(in the rows, 128 means zero)
Each row of numbers stands for one thing and depends on some of the facts below. Use the named rows to name the rest.

There are 5 kinds of fact about the things: Π, φ, ξ, Ω, ρ.
{babruplek, bitrobres, braflal, buzar, dekal, deklel, denur, dodroflu, dregrodrol, dritral, drori, drustes, dudu, flefil, flodek, fluze, fluzus, gostur, gridrus, grisim, grozum, guklim, kabopla, kekla, klemidek, komuska, kotrok, kune, liplam, loskik, lugal, lugrek, meper, meril, miben, mugo, nebra, niste, pabik, pafan, pupim, ramin, rufles, sapa, skadrar, skasusti, skigenes, skupam, staplos, stifla, stuskaples, supleflik, tiror, trazuflis, trere, tritrom, trutres, vuflo, zazisker, zegrusa, zisto, zistu, zupul} Π b
{bagrim, balan, begrem, bosiko, bote, brazer, bredo, bregon, briplom, dasi, dresku, dripleti, drivom, dudragram, fasak, fase, fato, fekli, fener, flasem, fleda, flefle, flosile, flumi, flusol, fone, gamo, ganinur, garidrul, gitrobus, godam, gopes, gozo, grafel, gralan, gribe, grogril, grozim, grudol, grudu, grumam, gubru, gufli, kamota, kebi, klezek, kloklemus, kluklor, klusko, kotus, lamufom, leledras, lobro, luku, mepir, murifil, nadro, namo, nanar, nasta, nedoplol, nivuple, nizi, nuplir, pagudra, plena, plisil, plobes, plobre, plodofe, plorun, pobi, podruske, ponutrek, ratrem, ribom, ridusor, rogra, rumel, rutrok, saflar, selazem, skabrun, skosu, skosuplak, skovesti, stamin, steflok, stogrum, stoklodi, sufem, tastek, tigre, tofusir, tozal, traskufla, treski, trestur, trodre, trubru, truplel, vatipel, vena, verin, vevas, vitran, vopal, vuplis, ziver, zore, zuklebe} Π a
{babruplek, braflal, brazer, bredo, bregon, briplom, denur, dodroflu, drivom, fone, gridrus, grisim, grudol, kloklemus, kotrok, lamufom, liplam, lobro, lugal, meper, nasta, nebra, pafan, plobes, plobre, steflok, tofusir, tozal, traskufla, trere, tritrom, vatipel, verin} φ 256
{bagrim, balan, bosiko, dasi, dresku, dritral, dudragram, fener, flodek, fluze, fluzus, garidrul, gostur, guklim, kamota, klezek, kune, loskik, miben, nadro, nedoplol, plodofe, ratrem, ribom, rumel, sapa, skovesti, stifla, trestur, truplel, vopal, ziver} φ 513
{begrem, dekal, deklel, dripleti, flosile, gamo, ganinur, godam, gozo, gribe, grozum, gubru, klusko, murifil, namo, nivuple, pabik, pagudra, plena, rutrok, skasusti, stogrum, trazuflis, trodre, trutres, vena, vuflo} φ 68
{bitrobres, buzar, drustes, dudu, fase, flasem, fleda, flefil, flefle, flumi, gopes, grafel, gralan, grogril, grudu, grumam, kebi, kluklor, komuska, kotus, mepir, nanar, nizi, nuplir, ponutrek, pupim, ramin, ridusor, rogra, rufles, saflar, selazem, skabrun, skadrar, skigenes, skosu, skosuplak, stoklodi, tastek, tigre, trubru, vitran, vuplis, zegrusa, zuklebe} φ 944
{bote, dregrodrol, fasak, fato, flusol, klemidek, leledras, luku, niste, plisil, skupam, stamin, staplos, stuskaples, sufem, supleflik, treski, zazisker, zistu, zore, zupul} φ 751
{drori, fekli, gitrobus, grozim, gufli, kabopla, kekla, lugrek, meril, mugo, plorun, pobi, podruske, tiror, vevas, zisto} φ 468
[babruplek, bote, ponutrek, skupam] ξ siputuk
[bagrim, kabopla, kloklemus, tofusir, vopal] ξ bizuk
[balan, brazer, dritral, fekli, gubru, leledras, lobro, stoklodi, traskufla, vuplis] ξ plavi
[begrem, nebra, pobi, skosu, stamin, treski] ξ zopam
[bitrobres, dekal, gridrus, kebi, kluklor, loskik, pupim, stogrum, truplel] ξ tramisu
[bizuk, dudragram, fone, gozo, grenoluk, gribe, nizi, saflar, steflok, tastek, vuflo] ξ grudrul
[bosiko, flefle, ramin, rutrok, skasusti, stuskaples] ξ vamo
[braflal, bregon, fluzus, grozim, komuska, sapa] ξ tremugrel
[bredo, plena, ratrem, tigre, trutres, zisto] ξ keskim
[briplom, fato, flasem, fluze, godam, kotrok, niste] ξ klodeskek
[brupal, dodroflu, klatol, plavi, terar, trodre, vena, zopam] ξ fofas
[buzar, plodofe, totrigrim] ξ kuva
[dasi] ξ sagidu
[deklel, kune] ξ suga
[denur, keskim, lipastul, sagidu] ξ zado
[deploguk, dresku, gamo, nasta, plobes, selazem] ξ sutran
[dipen, gufli, tremugrel] ξ gogre
[dregrodrol, liplam, plisil, verin] ξ grenoluk
[dripleti, gostur, kamota, pagudra, plorun, tritrom, trubru, zore] ξ labi
[drivom, flumi, gefi, grogril, zupul] ξ vekluten
[drori, flefil, flodek, grozum, namo, ridusor, skigenes, zazisker] ξ sorage
[drustes, gopes, grafel, klodeskek, skedurom, tiror, vatipel] ξ nida
[dudu, skadrar] ξ klatol
[fasak, grudol, nivuple, ribom] ξ lipastul
[fase, flusol, zuklebe] ξ totrigrim
[fener, garidrul, klusko, lugal, murifil, stifla, trestur] ξ terar
[fleda, groza, guklim, klezek, nanar, trazuflis] ξ vugrur
[flosile, grudu, nedoplol, pabik, plobre, supleflik, tozal] ξ trosuk
[ganinur, kekla, sostur] ξ mekol
[gitrobus, staplos, zegrusa, zistu] ξ pupakes
[gralan, kotus, meper] ξ brupal
[grisim, labi, meril, mugo, suga, vevas, vitran] ξ parel
[grumam, rogra, skovesti] ξ teklikam
[klemidek, lugrek, mepir, sufem, tramisu, trere, trosuk] ξ bubroste
[lamufom, podruske, ziver] ξ deploguk
[luku, rumel] ξ skedurom
[miben] ξ gefi
[nadro, siputuk, teklikam] ξ sove
[nuplir, skosuplak] ξ sostur
[pafan] ξ vaplikul
[pupakes] ξ flasol
[rufles] ξ plaklo
[skabrun] ξ groza
bosiko Ω: fluze
bote Ω: groza
buzar Ω: groza
dregrodrol Ω: gamo
dritral Ω: plisil
fato Ω: dripleti
fener Ω: zegrusa
flasem Ω: klusko
flodek Ω: komuska
flosile Ω: teklikam
fluze Ω: dripleti
ganinur Ω: mugo
gostur Ω: teklikam
grozim Ω: tofusir
gufli Ω: gamo
kekla Ω: sagidu
kloklemus Ω: gamo
kotus Ω: tremugrel
lamufom Ω: suga
lugrek Ω: gufli
murifil Ω: vuflo
nanar Ω: mekol
nebra Ω: gogre
nedoplol Ω: sutran
nivuple Ω: dipen
nizi Ω: gamo
pagudra Ω: grumam
plobes Ω: klatol
ponutrek Ω: vekluten
ratrem Ω: pupakes
rutrok Ω: flusol
selazem Ω: drivom
skabrun Ω: gamo
skigenes Ω: sutran
skosu Ω: vena
skosuplak Ω: skadrar
skupam Ω: plaklo
staplos Ω: vamo
stogrum Ω: fluze
trazuflis Ω: terar
treski Ω: sostur
tritrom Ω: fluze
trubru Ω: terar
truplel Ω: pafan
trutres Ω: teklikam
vitran Ω: gamo
vuflo Ω: klatol
zistu Ω: tofusir
zore Ω: nida
zupul Ω: zegrusa
ρ:
brazer > balan > dritral > traskufla > gubru > leledras > stoklodi > vuplis > lobro > fekli
brupal > klatol > terar > plavi > dodroflu > zopam > trodre > vena
dekal > kluklor > kebi > loskik > truplel > bitrobres > gridrus > pupim > stogrum
deklel > kune
dregrodrol > verin > plisil > liplam
dresku > selazem > gamo > deploguk > nasta > plobes
drivom > grogril > flumi > zupul > gefi
dudu > skadrar
fase > flusol > zuklebe
fener > stifla > klusko > murifil > garidrul > trestur > lugal
fone > nizi > bizuk > vuflo > grenoluk > gribe > steflok > saflar > tastek > dudragram > gozo
ganinur > sostur > kekla
groza > trazuflis > guklim > nanar > klezek > fleda
grozim > sapa > bregon > braflal > fluzus > komuska
grudu > pabik > nedoplol > flosile > supleflik > tozal > plobre
kloklemus > tofusir > kabopla > bagrim > vopal
labi > grisim > suga > mugo > vitran > meril > vevas
lamufom > ziver > podruske
lugrek > mepir > tramisu > trere > klemidek > trosuk > sufem
luku > rumel
meper > gralan > kotus
nadro > teklikam > siputuk
niste > kotrok > fluze > fato > briplom > flasem > godam
ramin > flefle > stuskaples > rutrok > skasusti > bosiko
ratrem > tigre > bredo > plena > zisto > trutres
ribom > fasak > nivuple > grudol
rogra > skovesti > grumam
sagidu > keskim > denur > lipastul
skigenes > zazisker > drori > flodek > flefil > namo > ridusor > grozum
skosuplak > nuplir
skupam > babruplek > ponutrek > bote
totrigrim > plodofe > buzar
tremugrel > gufli > dipen
treski > skosu > begrem > stamin > nebra > pobi
vatipel > tiror > klodeskek > gopes > skedurom > grafel > drustes
zegrusa > zistu > staplos > gitrobus
zore > trubru > plorun > kamota > dripleti > tritrom > pagudra > gostur

Some rows with their names:
kabopla: [131  87 173 128 156  37  90 119 126 127 148  86 146 122 129 142 154 177
 124 132 129  79  98  97 142 152 122 207  71 118  55 133 214 150 150 153
 116 179 100 148 154 133 136 161 222  99 123 104]
lugrek: [137  66 164 119 162  62  97 137 118 134 158  99 129 137 139 126 158 186
 133 126 118  69  83 105 139 137 126 217  32 110 107 100 228 141 176 119
 117 170  91 155 149 109  87 167 174 110 153  81]
fone: [134  87 162 146 145 121  98 131 116 124 143  91 153 161 144 139 157 175
 128 108  84  89  89  89 140 148 112 204  52 115  75 103 184 157 180 128
 119 172  89 148 139 105  99 146 128  89 168  83]
fluze: [129  97 144  94 135 106 115 110  78 142 141 118 120 130 120 126 153 120
 130  67  98  83 101 127  81 139 118 192  59 101  17 126 143 148 165 166
 123 190  92 132 148 113 154 188 224 111 159 126]
totrigrim: [129  87 159 160 148 150 108 123 100 128 133  86 144 146 157 132 150 128
 127 120  98  91  87  90 108 148 103 183  47 107 147 101 170 152 172 132
 122 173  62 125 130 109 108 148 143  95 139  88]
suga: [124  87 163 144 140 114 110 108  96 121 127  81 135 130 142 134 152 117
 118 135 115  95  97  98 117 152 102 175  81 108 101 130 166 148 148 153
 126 183  74 123 139 134 151 144 195  94 123 123]
rufles: [123  88 160 115 136 109 136 108 112 125 126 129 149  96 126 141 138 116
 136 100 142  99  95  82 118 152 116 185  64 108  82 123 121 133 135 141
 127 174 113 123 139 129 121 166 162 115 122 134]
leledras: [115  76 148  81 123 163 163  95 117 119 113 127 152 124  94 131 144  76
 141 117 113 113 102  93 143 149 116 163 119 117 114 143  72 116 162 166
 131 173 135 133 139 137 153 176 148 101 156 137]
gitrobus: [129  76 169  99 151  52  96 112 120 117 138  73 149 127 117 140 159 177
 118 139 128  88 103 100 163 151 117 198 105 121  47 147 208 142 160 151
 127 179 113 156 154 152 147 166 204  84 155 111]
dasi: [129  94 154 111 128 151 127 115 110 119 133  95 142 141 122 135 155 125
 127 107  84 110  94  97 138 147 110 180  86 109  67 127 122 148 167 160
 131 179 106 142 141 123 134 145 152  97 156 115]
stifla: [129  92 157 144 148 133 112 121 115 129 146 114 142 138 144 133 152 129
 144  98 102 104  88 103 124 145 107 184  48 106  84 114 133 169 160 156
 121 179  92 130 146 100 132 142 170 116 131  94]
pupim: [125  95 154  36 135 156 166 109 135 130 128 102 145  73  88 139 134  91
 132 100 146 102  93  77 134 148 134 179  93 113 153 141  86  89 156 164
 145 162 144 138 133 159 103 202 163 114 130 128]
plobre: [133  91 156  34 141 143 136 116 141 122 141  56 143 115  89 138 155 137
 118 123 106  99  97  92 167 145 130 189 114 121 130 150 139 104 187 170
 144 166 137 165 142 162 119 191 180  87 163 100]
supleflik: [116  90 149  58 140 122 164 100 107 122 124 133 135 107 102 133 142  88
 139 138 134 106 100 111 112 160 119 165 102 107 100 137  83 124 135 174
 127 179 125 129 141 132 145 158 182 115 110 153]
nanar: [118  63 157 111 117  94 136  98  88 112 114 130 132  99 111 130 150 111
 122 107 130  99 105  95 142 142 107 181  97 105  34 134 141 129 135 128
 131 182 119 128 146 145 146 163 167 106 166 165]
keskim: [126  87 161 154 144 130 108 116  97 124 130  85 140 139 152 134 151 127
 123 127 104  93  91  95 111 150 102 179  62 107 121 113 171 152 160 140
 123 179  67 124 135 121 129 145 168  94 129 103]
grudrul: [126  95 161 142 131 130 119 111 108 126 127  73 139 129 133 135 150 111
 117 128 103  95  96  87 121 149 108 180  78 112 125 128 154 133 159 157
 128 177  79 129 134 137 139 155 185  92 128 114]
vaplikul: [126  87 160 131 139 133 117 112 106 124 128  74 138 128 133 133 150 111
 120 129 110  95  94  93 122 148 108 176  81 111 136 130 156 136 161 155
 130 177  81 127 136 137 138 159 185  93 130 107]
nida: [126  89 160 131 139 134 119 110 106 124 128  74 139 126 133 134 151 109
 118 128 108  95  96  91 121 148 108 178  81 111 132 129 154 134 160 154
 129 178  81 127 135 137 138 157 185  93 130 111]

Which thing is each row?
No name comes twice in this set of rows, the named rows included.
[128  73 164 108 147  91  99 109 117 117 137  84 147 133 121 135 160 152
 128 122 118 102 101 100 166 145 110 184 103 118  57 149 177 152 164 157
 129 180 114 146 155 143 160 161 203  92 159 102] -> traskufla
[118  67 146 149 123 147 148 116  86 123 118 157 138 156 133 121 151 109
 139 108  83  93  94 103 113 145 107 186  54 103  82  87 116 143 162 115
 113 176  91 129 133  86 104 139  88 107 176 136] -> zore
[127  89 154  50 149 150 139 108 115 122 130  55 131 105 108 133 151  99
 115 141 126  99  95 102 129 148 117 166 111 110 173 148 138 110 168 174
 144 173 106 136 136 166 136 181 200  93 125 113] -> trosuk
[122  75 149 151 130 132 148 118  95 132 129 162 133 140 134 121 146 102
 145 108  98  87  91 108 102 145 114 188  38 101 102  87 114 143 153 126
 109 176  90 124 135  81 101 145 122 123 144 134] -> skupam
[130  89 166  97 148  87 111 110 139 129 148  81 141 109 111 136 152 134
 131 120 128  96  98  98 158 144 124 191  93 119  94 153 160 133 160 175
 130 176 121 146 154 146 156 179 234 106 128  99] -> dodroflu
[123  91 157  47 139 126 155 105 121 125 126 109 141  74  98 141 137 101
 131 109 155 103  96  88 130 151 125 176  94 109 114 142 102 107 140 160
 141 171 137 133 138 158 120 184 181 115 121 140] -> bitrobres
[117  76 155  94 135  91 138 101 100 116 119 120 146 144 111 134 152 124
 131 149 109  99 107 112 133 161 113 175 114 115  56 135 133 139 148 158
 119 182 112 142 146 128 157 147 168  91 143 144] -> plena
[127  99 157 119 139 113 118 116 110 125 142 107 132 127 130 136 153 126
 132 110 104 105  93 108 122 151 109 182  70 105  51 128 132 160 143 168
 123 185  99 132 147 116 146 139 197 113 119 125] -> guklim
[124  59 153  88 100  98 141 101  95 118 105 127 126 124  99 131 147 103
 127 121 126 111 100  71 141 129 119 182  90 109  36 141 133 105 139 133
 144 176 123 148 142 158 149 169 169 107 147 147] -> vitran
[121  90 161  92 129 102 142 101 116 124 123 121 145  84 109 142 138 103
 130 106 149 103 100  84 127 153 118 180  89 110  71 141 114 121 127 158
 132 176 126 127 142 149 140 175 190 113 117 149] -> flefil
[117  85 150  67 133 110 144  98 100 124 117 113 149 141  97 134 148 114
 131 127 107  95 110 109 116 159 121 176 119 120  63 143 118 123 162 168
 124 180 119 144 143 134 157 179 179  86 158 142] -> dripleti
[126  94 153  81 123 171 139 106 129 122 132  84 143 125  98 135 154 101
 129 102  93 114  98  93 161 141 116 174 113 117 102 152  98 125 176 178
 142 174 130 143 143 146 150 173 176  98 160 112] -> trestur

Now the same things, written a new way:
Some things and their rows:
lugal: [152 114 154 216 146 102  92 123 166 152 149 141 139  64 134 131 148  90
 113 110 168  72 127  86 116 114  96  94 122 149 178 140 110 221 132 106
 161 133 154 137 148 134  60]
fekli: [134 122 124 206 132 108  57  95 157 160 120 153 134  60 146 122 100  93
 140  98 153  71 133  85 111  94  96  87 180 119 192 134  95 169 134  85
 175 150 122 129 151 135  92]
zopam: [118 125 172 196 147 114 112 118 166 171 139 157 135  71 177 143  86 104
 117 145 167  65 156  85 132 102  92 103 122 134 184 118 139 183 139 104
 163 126 135 129 154 106  76]
grudrul: [105 131 174 170 117 111 147 127 154 185 119 163 105  70 136 130 127 164
 109 157 180  79 151 108 152 110 117 111 135 131 138 106 137 158 136 110
 138 131 128 123 145 111  79]
dodroflu: [147 126 148 187 132 104 113 126 165 152 153 151 111  66 153 118 139  83
 105 118 180  77 125  89 129 107 114  90 105 150 147 127 121 215 129 114
 126 112 151 131 144 144  68]
sufem: [131 105 164 196 122  83  67 131 160 173 117 150 116  74 102 118 149 121
 118 138 170  82 117  72 133 102 105  91 160 116 178 132  98 143 138  96
 171 155 138 135 153 135  96]
grenoluk: [106 128 179 186 133 107 119 133 163 182 125 161  96  75 161 126 115 139
 109 160 191  71 143  88 150 105 107 101 133 130 157 112 137 174 138 101
 151 122 126 131 152 112  82]
klemidek: [128 123 163 185 133  87 101 138 160 169 126 154  86  70 126 110 168 119
  99 138 202  86 117  82 145 115 117  91 126 143 139 130 118 190 137 107
 139 125 145 131 140 144  65]
vamo: [106 132 174 168 118 111 149 126 154 184 121 163 105  70 138 132 124 160
 109 157 178  79 151 107 151 109 115 111 132 131 136 104 137 161 136 111
 134 131 128 123 145 112  79]
skasusti: [126 126 157 189 121  95 100 139 162 168 137 157  87  67 137 113 152 120
 101 129 194  76 112  89 140 115 116  83 123 146 135 133 117 202 129 106
 141 122 146 134 136 143  68]
nida: [106 132 173 169 117 110 147 128 155 183 120 164 105  70 135 130 126 162
 110 158 179  79 150 107 151 110 116 111 135 131 137 106 137 160 135 111
 137 130 128 123 146 111  78]
keskim: [102 138 171 148 102 112 177 127 150 185 118 168 103  68 124 132 136 183
 107 157 174  87 155 122 157 111 129 118 131 132 114  98 139 146 133 122
 115 134 131 116 138 113  77]
zazisker: [126 133 152 147 103  95 161 128 149 169 123 161  99  64  93 119 181 152
  98 132 180 101 131 118 150 120 137 107 121 148 103 114 123 165 133 129
 101 134 152 115 126 144  58]
plena: [111 128 156 160  89  96 111 143 162 166 137 164  84  75 134 113 135 132
 109 140 172  82 110  89 148  94 130  83 126 123 131 116 102 134 125 112
 113 128 141 129 138 148 107]
skadrar: [111 172 124 179 153 139 168  95 153 131 124 145 105  56 136 122 171 126
 113 101 188 110 164 125 133 103 129 126 141 154 144  97 102 128 148 114
  54 120 141 102 142 148  37]
vitran: [ 94 160 147 210 126 149  80 116 154 138 102 142  80  69 146 119 171 119
 117 123 201 101 126  77 131  85 121 112 168 113 180 116  84  96 159  83
  95 119 125 117 169 147  95]
grumam: [ 89 166 136 178 133 131 130 117 158 138 112 149  74  69 136 105 168 147
 118 126 195 110 144 103 146  83 135 114 162 123 157  92  79  72 147 100
  60 125 128 111 155 155  83]
lobro: [166  99 138 195 122  91  67 104 159 164 125 151 147  66 118 115 116  79
 134 111 150  74 131  80 113  95 102  90 156 116 181 134 108 190 130 101
 179 147 130 133 159 139 104]
pupim: [118 145 142 250 191 116  69 108 157 147  98 130  98  60 124 111 194 130
 122 104 215  94 141  86 120 112  93 115 194 141 200 130  82 164 157  72
 148 144 126 127 164 138  39]

Name these rows:
No name comes twice in this set of rows, the named rows included.
[139 110 157 218 134  87  72 127 158 173 125 148 116  63 112 121 159 122
 113 116 183  73 114  85 124 124  96  88 152 141 164 147 109 218 132  94
 188 148 142 138 142 131  61] -> grozum
[102 143 169 152 121 126 166 125 162 167 148 165 117  71 168 142  94 129
 106 155 163  77 160 106 149 101 116 110  97 141 141  95 145 153 133 125
 108 114 142 119 140 111  77] -> terar
[108 134 156 137  77 105 119 141 153 162 133 166  85  72 119 113 148 146
 106 145 163  90 110  98 150  98 133  90 125 121 114 107 104 130 122 121
  99 129 143 124 132 144 108] -> nivuple
[122 130 156 141  41 128 161 124 137 170 112 159 115  64  58 135 189 175
 109 130 147 104 117 124 139 107 150 114 137 113  99 116 106 123 129 124
  94 145 144 112 139 139 109] -> kloklemus
[131 125 158 187 133  99  70 138 156 163 127 150  93  62 120 108 165 115
 106 135 186  80 110  80 131 123  97  89 133 142 138 135 110 215 129 106
 166 132 143 138 135 134  73] -> trutres
[128 134 161 158 122  98 107 138 157 157 128 158  82  68 130 107 168 115
  95 143 195  94 117  87 146 115 119  96 111 145 117 122 122 185 134 119
 114 116 149 127 133 146  71] -> zupul
[105 165 134 202 161 125 127 114 156 137 108 143  84  59 134 107 193 149
 112 110 212 109 147 107 135 105 122 119 163 148 152 112  90 134 151  99
  82 127 132 115 151 154  43] -> rufles
[118 140 157 157 119 107 102 145 154 160 137 157  69  65 125 104 165 119
  97 145 190  85 110  91 146 120 113  89 112 145 109 116 115 198 125 120
 127 114 146 129 127 138  79] -> vuflo
[125 136 157 145  70 119 165 121 134 171 105 159 110  57  67 136 202 164
  95 128 171 110 123 123 142 127 142 118 127 139  86 130 128 168 140 129
 102 140 152 106 128 139  66] -> dregrodrol
[113 171 121 177 146 139 180  90 148 134 118 144 119  53 115 127 181 143
 115  95 178 114 170 136 130 107 132 134 151 153 140  96 101 123 148 116
  58 133 142  98 141 143  33] -> dudu

The same things again, as new rows of numbers:
Some rows with their names:
tigre: [134 102 104 162 119 125 136 155  83 137 127 141 129 135 147 143 124  70
  74 150 128 162 193 148 133 135 144 170 156 130]
drustes: [104  85 105 173 105  69 127 141  88 120  96 161  90 123  97 115 108  79
  86 159 142 137 126 134  92 147 123 139 161 155]
verin: [125  97 104 167 109 120 139 154  92 141 119 139 147 136 166 137 110  68
  67 147 117 170 185 150 145 130 141 169 160 126]
luku: [127 109 101 180 118 131 138 160  86 144 126 150 151 141 161 151 117  66
  93 153 122 162 210 149 136 155 146 163 159 137]
guklim: [124  99 110 163 121 106 135 139  82 135 113 152 139 122 131 142 143  70
  73 133 149 155 166 142 147  99 138 167 162 128]
brazer: [123 103  96 172 115 114 131 160  92 161 105 124 124 144 151 176  99  64
  86 135  98 171 181 155 164 144 154 159 157 122]
gralan: [143 116  98 154 115 127 127 150  88 144 120 130 120 132 126 164 109  76
  87 141 120 164 174 160 163 128 153 163 157 128]
klemidek: [112  98 113 160 110  79 136 132  88 134 104 161 127 121 124 115 132  65
  83 148 151 151 139 128 136 124 124 155 164 152]
vevas: [ 94 109  93 182  85  60 137 137 108 125 105 141  77 128 123 191 144  55
  76 220 159 134 154 159 121 154 114 129 144 157]
groza: [120  94  92 182 114 103 133 141  89 120 110 154 160 131 157 181 107  73
  63 130 117 152 230 179 118 131 143 164 145  95]
sufem: [111  97 105 160  95  70 132 143  95 128 109 152  80 132 115 112 106  66
  87 187 134 147 138 132 101 175 120 140 154 169]
klusko: [140 124 103 152  96 107 133 138 100 148 115 128 128 125 139 172 114  67
  82 154 137 170 150 168 194 110 141 160 160 136]
zegrusa: [121  96 104 194 127 131 136 159  77 137 114 161 155 134 144 150 121  80
  92 122 131 152 202 153 125 128 149 163 164 123]
tritrom: [100  96 114 194  95  61 132 140  84 112  91 133 141 134 103 105  85  66
  76 144 144 163 115 131 124 131 117 154 154 136]
tofusir: [126  98 105 167 107 123 140 154  90 141 118 137 145 136 166 136 110  70
  68 144 118 169 188 152 147 131 141 169 158 125]
labi: [117  92  91 182 115 101 132 141  90 119 112 156 164 130 159 181 107  69
  62 134 116 153 229 176 115 131 143 164 147  97]
kamota: [131 102 109 139 110  99 135 138  88 133 122 135 100 125 127 132 136  64
  60 163 143 159 156 138 141 120 131 166 153 140]
plaklo: [120  90  96 162 105  69 130 128  92 117 105 149 130 122 137 166 111  68
  53 143 128 151 187 169 119 121 131 161 145 108]
drivom: [124  97 100 183 110 127 138 162  90 142 119 142 151 141 169 148  99  71
  77 145 110 168 200 158 137 143 146 165 160 124]

Rows to name:
No name comes twice in this set of rows, the named rows included.
[130 109  90 160 108  99 126 129  94 127 103 139 143 124 133 193 101  78
  67 121 117 155 198 185 159 115 147 160 144  97] -> klatol
[137 123 102 151  99 106 133 137 101 150 113 127 127 126 139 173 116  64
  82 154 134 170 151 163 196 113 141 160 159 135] -> begrem
[127 107 103 182 117 139 139 162  79 134 125 137 131 142 149 152 121  78
  82 146 128 158 221 159 124 148 147 163 150 126] -> ratrem
[115 111 109 172  99  73 127 142  83 109 111 118 102 138  88 119  99  64
  74 173 146 159 132 131 118 155 120 156 140 144] -> bosiko
[101 114  97 204 113 107 144 141  96 137 111 154 166 127 161 217 172  55
  81 164 165 145 208 167 162 101 136 154 157 121] -> tiror
[120 107 110 159  93  84 130 130  92 136  88 134 113 120 107 128  91  86
  83 123 136 161 114 157 168 104 133 148 164 138] -> nebra
[ 99  94  97 179  84  59 132 146 103 127  99 149  74 134 119 136  95  67
  88 199 130 143 134 146  96 183 116 129 153 168] -> gozo
[110  88  99 165  95  68 126 150  93 119 106 149  58 132  99 115  92  78
  84 187 127 140 132 139  78 181 122 135 151 164] -> tastek
[121  94 113 158 117  93 136 135  82 130 111 154 127 119 125 129 144  69
  67 141 155 152 152 137 137  99 130 165 162 135] -> loskik
[119 110 113 185 119 124 143 148  77 142 110 154 158 134 146 137 129  75
  95 118 143 158 198 149 151 123 142 163 161 132] -> zistu
[106  99 109 168 101  72 138 130  96 137  97 155 128 120 132 138 131  62
  77 154 152 153 134 140 151 112 123 151 163 145] -> skasusti
[113 126  91 168  83  66 129 130 111 134 103 128  75 122 108 213 133  62
  85 204 158 142 133 175 165 130 124 131 147 151] -> pobi
[126 100 104 157 111 107 134 147  88 131 121 141 110 131 132 140 127  69
  71 164 134 155 171 144 126 137 135 160 153 139] -> dasi
[103  80 104 181 104  64 129 146  86 118  97 165  83 125  97 111 103  81
  89 163 142 135 127 137  78 157 121 137 162 159] -> pupim

